Facts:
bibruto: χ 584; σ b
bozek: χ 385; ω mestir; σ a
bralova: χ 477; ω brugi rilir; σ a
bredidrem: χ 385; ω skamem seres flegral kifis; σ a
bribam: χ 477; ω seres; σ a
brolo: χ 584; ω broran; σ b
broran: χ 385; σ b
brozul: χ 584; σ a
brugi: χ 477; ω seres plimum; σ b
budoti: χ 584; ω bozek limam muklabon; σ b
dades: χ 385; ω luvek; σ b
dezon: χ 385; ω skebril; σ a
diplas: χ 477; ω klusiko; σ a
dreste: χ 385; ω somak; σ a
dripir: χ 385; ω plimum; σ b
dritim: χ 477; σ a
drobrok: χ 477; ω stuskiko luvek; σ b
drudroflas: χ 385; ω flizis; σ a
drulo: χ 385; ω triskil brozul rilir; σ a
druska: χ 477; ω pligrim; σ b
dugem: χ 477; ω kagrus futres skiska; σ b
fafer: χ 477; ω stini; σ a
fefudos: χ 584; ω stevak; σ a
flegral: χ 385; ω getak; σ b
flinebros: χ 584; ω getak; σ a
fliplis: χ 477; ω grivek; σ b
flizis: χ 477; ω stevak muklabon; σ a
flubrus: χ 385; ω sotram; σ a
fuskom: χ 584; ω seres kifis; σ a
futres: χ 477; σ b
gaduvu: χ 385; σ b
gesupul: χ 477; ω rilir luvek; σ b
getak: χ 385; ω lopim seres; σ a
gisa: χ 385; ω diplas; σ a
giska: χ 477; ω seres; σ a
goti: χ 477; ω flubrus lipotro; σ a
granok: χ 584; ω broran; σ b
gravo: χ 584; ω seres; σ a
grefol: χ 385; ω klodum seres futres; σ a
grelim: χ 477; ω limam seres; σ b
grivek: χ 477; ω brugi; σ a
grobri: χ 385; ω kagrus truflastur seres; σ a
groso: χ 477; ω seres; σ b
kagrus: χ 584; ω tagel; σ b
kifis: χ 477; ω plimum; σ b
klabrogim: χ 584; ω stini; σ a
klodum: χ 584; σ a
klokos: χ 477; ω bozek zarel luvek; σ a
klugrus: χ 385; ω lopim; σ a
klurir: χ 477; ω seres; σ b
klusiko: χ 477; σ a
kufle: χ 584; ω mestir; σ a
kugrum: χ 584; ω fefudos; σ b
kuzem: χ 477; ω kufle; σ a
ladrel: χ 477; ω bralova; σ b
lesin: χ 584; ω skiska plimum; σ a
limam: χ 584; ω gesupul vani; σ b
lipotro: χ 385; σ a
listorul: χ 385; ω broran muklabon flizis; σ a
lonok: χ 385; ω skamem brugi; σ b
lopim: χ 584; ω zarel seres; σ b
luflas: χ 477; ω grobri sovatram triskil; σ a
luvek: χ 477; σ b
mabror: χ 477; ω pekol; σ a
meles: χ 385; ω bozek tagel; σ a
mestir: χ 477; σ a
muflaplim: χ 584; ω limam; σ b
muklabon: χ 584; ω seres rilir; σ b
mukli: χ 477; ω stuskiko flizis somak; σ a
muklos: χ 584; ω staplun broran brugi rilir; σ a
nagrir: χ 477; σ b
nufo: χ 385; ω klurir; σ b
nuzis: χ 385; ω seres skebril; σ a
palilo: χ 385; ω plidur riske seres; σ b
pekol: χ 584; σ b
pevi: χ 385; ω zarel luvek; σ a
plaster: χ 477; ω skezen; σ a
plidur: χ 584; ω bozek stevak; σ b
pligrim: χ 477; σ a
plimum: χ 385; ω seres rilir; σ b
pluklaski: χ 584; σ b
plunon: χ 385; ω rilir; σ b
radim: χ 385; ω mestir; σ a
razal: χ 385; ω seres; σ b
rebral: χ 477; ω redrik stini; σ b
redrik: χ 584; ω plimum; σ b
rifil: χ 385; ω redrik lopim bribam somak; σ a
rilir: χ 385; σ a
riske: χ 385; ω luvek; σ a
rodus: χ 477; ω seres rilir; σ a
runasek: χ 477; ω gesupul; σ a
savuska: χ 385; σ a
seres: χ 385; σ b
sibrin: χ 385; σ b
skagilok: χ 477; ω grivek klodum; σ a
skamem: χ 385; σ a
skebril: χ 477; ω rebral; σ b
skeplir: χ 385; σ a
skezen: χ 477; ω seres; σ b
skiska: χ 477; σ b
skuflik: χ 584; ω stuskiko; σ b
somak: χ 385; σ b
sones: χ 385; ω gaduvu vaskiris; σ a
sotram: χ 477; ω tistum; σ a
sovatram: χ 477; σ b
staplun: χ 385; ω mestir; σ b
stepas: χ 584; ω rifil; σ a
stetrom: χ 477; ω seres rilir skiska; σ b
stevak: χ 385; σ a
stini: χ 584; ω gesupul mestir; σ b
stobrel: χ 477; ω klodum getak rilir; σ a
stopu: χ 477; ω brozul; σ b
stuskiko: χ 477; σ a
stutes: χ 584; ω savuska bralova; σ a
tagel: χ 477; ω zarel; σ b
tistum: χ 584; ω truflastur muklabon; σ a
trezol: χ 385; ω redrik stevak luvek; σ b
triskil: χ 584; σ a
truflastur: χ 477; ω pluklaski seres; σ a
turi: χ 385; ω muklos seres muklabon; σ a
vani: χ 584; ω zarel seres; σ a
vaskiris: χ 385; ω luvek; σ b
veflen: χ 477; ω stini luvek; σ b
veful: χ 584; σ a
vuriti: χ 584; ω mestir; σ a
zaflok: χ 477; ω seres; σ a
zarel: χ 477; σ b
zato: χ 584; ω tistum bribam seres; σ b
zeklepla: χ 477; ω zitas; σ b
zezom: χ 584; ω groso plimum; σ b
zitas: χ 385; ω razal brozul; σ b
zudos: χ 477; ω lonok plimum; σ b

Known rows:
pekol: [-17  18  18 -11 -12   2  -3 -12  12  -1  18  13  16  -6   9 -18  17   0
  23  -5  -6  34 -11 -10   2  -3  -7  -3  20  33  -7]
zeklepla: [ -7 -14  15  -4   3  -8   0  -5   9  13  -8  11  10   2  14   6   5  12
   8  11   7  33  -6   2   8   9  -3  11   0   3   4]
skuflik: [ -6  -3   5  -2  15  -9   7 -15  -5 -18   5  16  -1  17  -2  -2   5   1
   1 -10 -15   9  -6   4   4   4  -9   4  12  14   0]
bibruto: [-10   9  13  -2   2  -8  -2 -13  10  -7  12  10   9  -4  13  -4  15  -2
   6 -13 -23  16  -6 -10   4  -4  -4  -1  32  42  -1]
grelim: [  5 -26   8   0  13 -16   3  -5   4   0  -7  10   6   2  14  14   3  12
  -4   2 -16  26  -2   4   8   3  -3   9   1   6   8]
stetrom: [ -5 -29   6  -5  12 -23   2 -10   3   3 -14  12   7  14  18   8  -1   9
   3   4   2  16  -1   4   8  11  -3  11 -12  12   5]
skezen: [-12 -17   6 -13   0 -15   5 -10   6  14 -10   9  13   9  12   5   2  14
  13   6 -12  40   2   5   4  -4  -3   7 -27  22   3]
muklabon: [  7   0   3  -9  17   4   7 -15   5   3  -7  10  10   8  19 -19   2   7
   9   8 -19  72   4   5  -2 -14  -3   5  -3  47   3]
tistum: [  8   0  -8   9  -6  12  -6   4   5   6   7  -7 -22  -4  16  -9  -8  -3
  12   6  25   3   1   5  -8   0   9  -5   0  -9  -3]
bribam: [  1   1  -9   3  -4   7  -6   6   0  15 -11 -14   4  -9  10 -17  -6   2
  -2   5  13   4   9   5  -7  -3   9 -10 -22 -14   0]
zezom: [  8 -28   5   4  22 -13   3 -13   7  -1  -2  10  -6   3  26  10  -1   7
   5   4 -10  39  -3   0   5  -2   0   7  19  34   8]
stopu: [ -6 -18  15  -4   1  -9  -3  -5   9   9  -3  12   9   2  18   2   7  11
   8  11   5  33  -8   3   6   7  -4   8  -3   7   3]
skeplir: [ -4  20  -2   4 -23   1  -3   7   2   0  15 -10   2 -18  -9   4   4 -17
  -5 -10   2 -45  -1 -16  -1   3   7 -12  26   7  -6]
sones: [ 12   5  -8  15   1   4  -1  11 -12 -18   9  -9 -15  -8 -20  16  -3 -12
 -17  -8   2 -67  -2  -7   1  10   1   1  24 -20  -1]
trezol: [  6 -10   7  -5  15 -12  13  -6  -8 -17  -8  13   4  16 -11  16   0  -1
  -8  -2  -4  -6  -4  -3   9  10  -8  12   7   7   5]
razal: [  3  -5  11 -14  -1   3  11  -5  10  12  -8  11   8   6   7   9  -1   7
   7  18   7  57  -2  -5   3   0  -4   9   0  28   4]
kufle: [  6  25  -9  14  11  15  -6   5 -12 -22  13  -8 -11  -2 -19 -21  -1  -9
  -8 -15  -7 -40  -1   8  -4  -2  -2  -6  15 -24  -5]
muflaplim: [  9 -14   7   2  20  -7   5 -13   2 -12  -1  12  -7   2   9   8   2   5
  -1   0 -24  33  -4   0   3  -5  -5   7  12  30   4]

Rows:
No name comes twice in this set of rows, the named rows included.
[  6 -14  -8  21   6  -5 -10  10  -7  -6   6 -10 -10 -12   1  15  -3  -2
 -13  -8   1 -61  -1   5   3   9   5  -5   8 -38   0] | mukli
[ 10 -13  10   6  24  -3   5  -7  -1 -15   0  17 -10  10   9   6   1   6
   5   8   1  28 -10   6   6   7  -7  14  15  -6   5] | budoti
[  0   7  -9   5  -2  10  -8   9  -6   2  -2 -12   4  -6 -10 -15  -3   1
  -2  -2   0 -14   6   9  -3  -1   2  -6 -12 -31  -2] | flizis
[ -7  37  -5   2  -9  26  -3  13 -11  -8   6 -12  15  -9 -43 -26   3   1
 -11  -9 -16 -23   7  10  -9 -19  -6 -12 -21 -30  -8] | mestir
[  4  27  -9 -10 -22  29   7   8   2  15  -3 -15   7  -7 -16 -18  -7  -5
  -5   9  -2  26  15  -1 -12 -24   5 -14 -17  21  -5] | rilir
[ -7  20  -6   4 -20  12  -5  14  -2  -2  11 -11   3 -16 -29  -3   5   3
 -13  -4 -20 -29   5   5 -10 -18  -1 -14 -21 -15  -7] | stuskiko
[  4  -1  -4   9  -2   9  -8  13  -5  -4   5  -7 -13  -4  -9   0  -5   2
  -8   3  20 -36  -2  11  -1   7   2  -1 -11 -54   0] | runasek
[  2 -15  11   2  13 -10   3  -3   1  -6  -6  10  11   0  -1  12   8  14
 -14  -1 -26   9   0   8   6  -9  -8   7  -2   6   6] | rebral
[  1   8  -6  16   1   0  -9  11 -10 -20  12 -10  -5 -13 -23   5   3  -1
 -20 -17 -10 -71  -2   6   0   0  -1   0   4 -42  -3] | kuzem
[-17  14  14 -18 -12 -11   7  -9   3   1   0  12  20   6  -6   1  13  -8
   7  -7 -11   6  -5 -17   7   4  -6   2  12  31  -4] | sibrin
[  8   6   7   2  28   0   6  -9  -9 -27   0  13   8   8  -6 -13   8   3
  -5  -8 -23  31  -4   7   5  -3 -11  10  19   0   1] | plidur
[-18  19  -3  -3 -24  -8  -8   0  -3  -1  11 -10   0  -4  -2   0   7 -23
  10 -19  19 -58  -5 -20   1  21   8  -9  30  -8 -10] | gisa

The same objects again, as new rows of numbers:
Known rows:
fliplis: [ 11 -12 -25   2  28 -22  19   1  -5  -2   8 -10  11  -3  23  16   3  13
 -13  11  34  -6 -23  -1  12   6  10   7  20 -11 -26   4  29  -5  13 -16
  -7 -29   0  -7   3   2  -8 -44 -58]
plaster: [  7   1  19  -6 -20  -1  23  -5 -23   6 -24  15  -6  -6 -22 -14  14  26
   0 -19  -2  -2   7 -14  -5  16   2  17  12  13  21  11   0  -4 -15  15
   6  16  10  24   4 -11  23  32 -21]
kufle: [ -7 -44   8  -1 -31   8 -27 -14   7  12  -4 -20 -16  -2   4 -18   6   2
   7 -10 -37  -2  28   0 -13   5 -25  14   1   4  22   2 -12 -31  17  12
  17  19   7  21 -13  -6   1  14  65]
skuflik: [ -6  12 -41  17  35  -2 -19  10   9  -2  17 -11  -3  -3   5   6  -3 -35
  -4  -9  15  12 -10  30 -35  -6  -1 -13  -9 -29 -18 -17   4   0  31  -2
 -30 -15 -22   0 -11  23   1 -30  10]
rilir: [ 10 -11  23 -16 -22  16 -43  -5  -2 -15   5   0   2  39   4 -20   1  14
   4  32 -25   1  15  -5  53  -8 -26 -26 -11  24  23  27 -37   2 -35  12
  41  15  23 -21   3 -24 -17  30  29]
radim: [  1 -39  40  -8 -30  29   7  -7  25  -1 -10   1   2  10  -2  -7  -3  -7
  16  10 -49 -11  28 -13  11   4  -9  20   2  10  18 -30  -2 -12   4  -3
  21   9  10  15   5  -3   1  13  47]
bralova: [ 17 -37  15  -3 -17  -2   5 -10 -18   3 -14   0  -6  10  -3 -20  14  34
  -2   5  -6  -9  15  -9  25  24 -13  14  17  15  26   8  -4 -20  -9  12
  31   5  19  19   2 -21  14  18 -21]
luflas: [  0   5  29  -3 -36 -12  47 -10 -17  15 -32   3  -3 -25 -24  -8  -2  27
  -7 -18  -7  -6  13 -24 -20  19   5  26  -3  17  21   7   7 -10  -5   4
   3  15   5  24   2 -16  14  27 -17]
stepas: [  1   5 -12  -5  -4   8 -19  -5 -14   4  -8   1 -15 -10 -23 -21  14  -9
  14 -25 -18  11  18  12 -25   5  -4  -2   2   1  48  -8 -17  -7  -5  20
   8  32  -1  32 -12   1  31  35  16]
giska: [  7   7  20  -7 -20  -4  21  -3 -23   9 -20  12 -10  -2 -17 -12   9  20
   7 -24   0  -5  -1 -11  -1  13   5  22   8  15  22  11   0  -1 -23  18
  10  20  13  28   5 -12  24  33 -23]
bribam: [  5   8  21   0 -17   6  -5   1 -30   2 -17  19 -12  14 -24 -20  14  26
   2 -18   8   5   1  -5   1  17  -5  -1   1  10  15  20 -20   0 -28  20
   6  14  13  13   3 -14  25  36 -17]
savuska: [  6 -24  19 -11 -13  20 -11 -13   8 -14  -6   6   8  18  -1 -18  -2  10
   1  27 -32   0  29  -7  40  -2 -17 -14   2  23  45  -8 -15  -6 -12  -1
  41  15   8  -3   4 -17  -2  23   1]
diplas: [-22 -33  15   8 -14  10   6 -19 -16 -14 -33  26   9  -7 -15 -20  16  33
 -28 -15  -6  -1  38 -22   3  28 -12 -10  10  12  34   5   4 -17  20  -6
   7  14   2   6 -18 -24  24  24 -21]
meles: [ -4  -5  44  -6 -30  26  16   2  18   7 -12  12   0  -5 -18   1  -6 -13
  21  -6 -36  -7  22 -14  -4  -5   5  20  -4  12  19 -27   0   0 -10   0
   5  17   6  14   7   3  12  26  45]
bibruto: [-18   4 -48  11  19 -15 -15  -3   8  -2  11 -19   2 -20  18   8  -6 -13
 -18   9  13   8  -3  12 -19 -11  -1 -23 -11 -17 -15   5   9  -1  31 -14
 -15  -9 -21 -18 -19   9 -22 -31   1]
skamem: [  9 -12   6 -17  -7  18 -16  -8  -1 -19   1  12   3  21  -4 -15   5   6
   9  15 -20   5  18  -4  51 -10  -9 -18   4  22  43   6 -17   7 -32   7
  36  28  12  -9   3 -16   5  38  -2]
pevi: [-11  -9  37 -10 -19  34   8  -1  14  -5   0  27  -8   2 -22   3   3 -20
  26 -23 -33  -3  18 -12  -2  -1   6  14   3  10  21 -32  -3  11 -10  -1
   2  24   0  19   6   6  25  29  39]
tagel: [-18  17   3   3   4 -15  -1  10  -3  -1   8   9  -2   0  15  23  -3   5
 -12 -10  37  -8 -29  -9  -8  -4   8  -1  -6 -17 -64  33   7  10   8 -10
 -32 -14   1 -23   1   4 -16 -27   2]

Rows:
No name comes twice in this set of rows, the named rows included.
[  2  20  32   3 -23  13  16   1   6  -5 -24   8  19   3 -26 -13 -17  -4
  -8  18 -29   8  34  -5  -4   5  -4 -21 -22  15  42 -19 -24   2 -19  -1
   9   7   0   1   3  -6   0  35   7] | flubrus
[  8   4  23 -16 -12  18  23  -3   8   3 -11  12   0 -10 -19  -7  -1 -10
  25  -4 -31  -2  13 -12  10 -12   8  16   5  19  38 -29  -1   8 -20   3
  15  22   4  16  12   1  20  29   4] | nuzis
[ -3  46 -16 -10  20  -6 -45  17   1 -22  33   2  10  40  22  16 -14  -3
  -5  32  26   6 -33   7  48 -37  -6 -51 -26   0 -50  51 -28  36 -34   0
   6  -6   3 -66   6  -2 -42  -6   9] | seres
[ 14  -8 -31  -2  29 -24  24   3  -6   0  13  -6   0  -7  20  16   7   8
  -4   1  35  -7 -31   0  12   5  14  13  22  -7 -26  -2  32  -1  10 -11
  -9 -22  -4   0   8   6  -1 -36 -58] | zudos
[ -2  18 -16   2  14 -25  39   6  -6  11   4  -8   3 -25  14  25  -5   3
 -10  -9  33  -7 -28  -9 -10  -2  25  19   6  -7 -35   8  32   7  13 -16
 -24 -12  -6  -5   7   6  -7 -30 -43] | dugem
[-12 -12  24  -3 -12  28   6 -11  11 -14 -19  18  15   4 -17 -12  -3   4
  -6   6 -33   3  36 -13  17   1  -6 -18  -1  14  44 -20 -10  -1  -3  -6
  18  15   0   0  -5  -9  11  28  14] | skeplir
[ -2   6  -6   7  33  17  10  17  31  -7  16   6  11   3   7  25 -13 -39
  15  -2  10  -1 -21  11  -7 -10  21   2   7 -18 -31 -43  16  19   7 -18
 -25 -22 -13  -8  13  29   3 -38   6] | trezol
[ -5  47 -44   3  12 -29 -15   6  -2   7  17 -31  -3 -13  12  11 -16 -20
 -11  12  24  12 -16  13 -21 -23   1 -20 -25 -10 -24  34  -7   7   2   0
 -15  -8 -14 -22  -9   9 -38 -19   0] | pluklaski
[  2  13  19 -14 -10  24  14  -1   4  -8  -9  20  -1   0 -23  -6   0 -10
  23 -14 -23   3  16  -9  11  -9   5   2  -1  18  32 -20  -9  13 -21   4
  12  21   2  15   9   2  20  39   9] | klugrus
[  4   8  33  11 -27  -4  17   0 -26   5 -28  11   5   3 -26 -19   3  28
 -18   0  -3   3  16  -6 -15  25  -6  -4 -11  11  21   6 -21 -10 -18  14
   0   4   9  14  -1 -16  12  31 -16] | sotram
[-25  17  -1   8  11  -5 -34  14 -13 -10  17  18  -6  27  19  20   6  15
 -14 -15  39  -4 -37  -3   5  -5  -3 -17  -7 -17 -71  50  -4  18   0  -1
 -25 -15   7 -38  -4   1 -13 -23  10] | zarel
[  5   7  21  -8   0  28   7   3   2  -6 -12  28   0   5 -30 -14   1 -12
  23 -15 -27   5  15   0   5  -2   5   0   2  11  40 -35 -12  11 -22   6
   8  13  -1  20   9   6  32  31   6] | rifil
[  4  25  -3   0  22   2  22  15  27   1  16  -5   7  -8   9  28 -19 -31
  16   4  12   1 -25   7  -6 -22  25  12  -4 -11 -33 -30  20  20   1 -17
 -23 -18 -12  -6  12  29  -8 -32   0] | palilo
[ -9  37 -45  -2  27 -17 -23   6  -5   2  26 -12 -10 -11  12  15  -2 -21
   5  -9  27   9 -30  19 -12 -24   9 -13  -6 -16 -29  24   2  18   2   5
 -22  -1 -16 -13  -7  15 -11 -15   8] | lopim
[-12  -2 -12   5  24  -9  -7   4  -6  -5  15   7  -3  10  22  18   6   8
 -10  -5  35  -6 -30   1   5   1   4  -5  10 -16 -52  21  15   7  10  -8
 -19 -15   2 -20   2   2  -5 -33 -19] | skebril

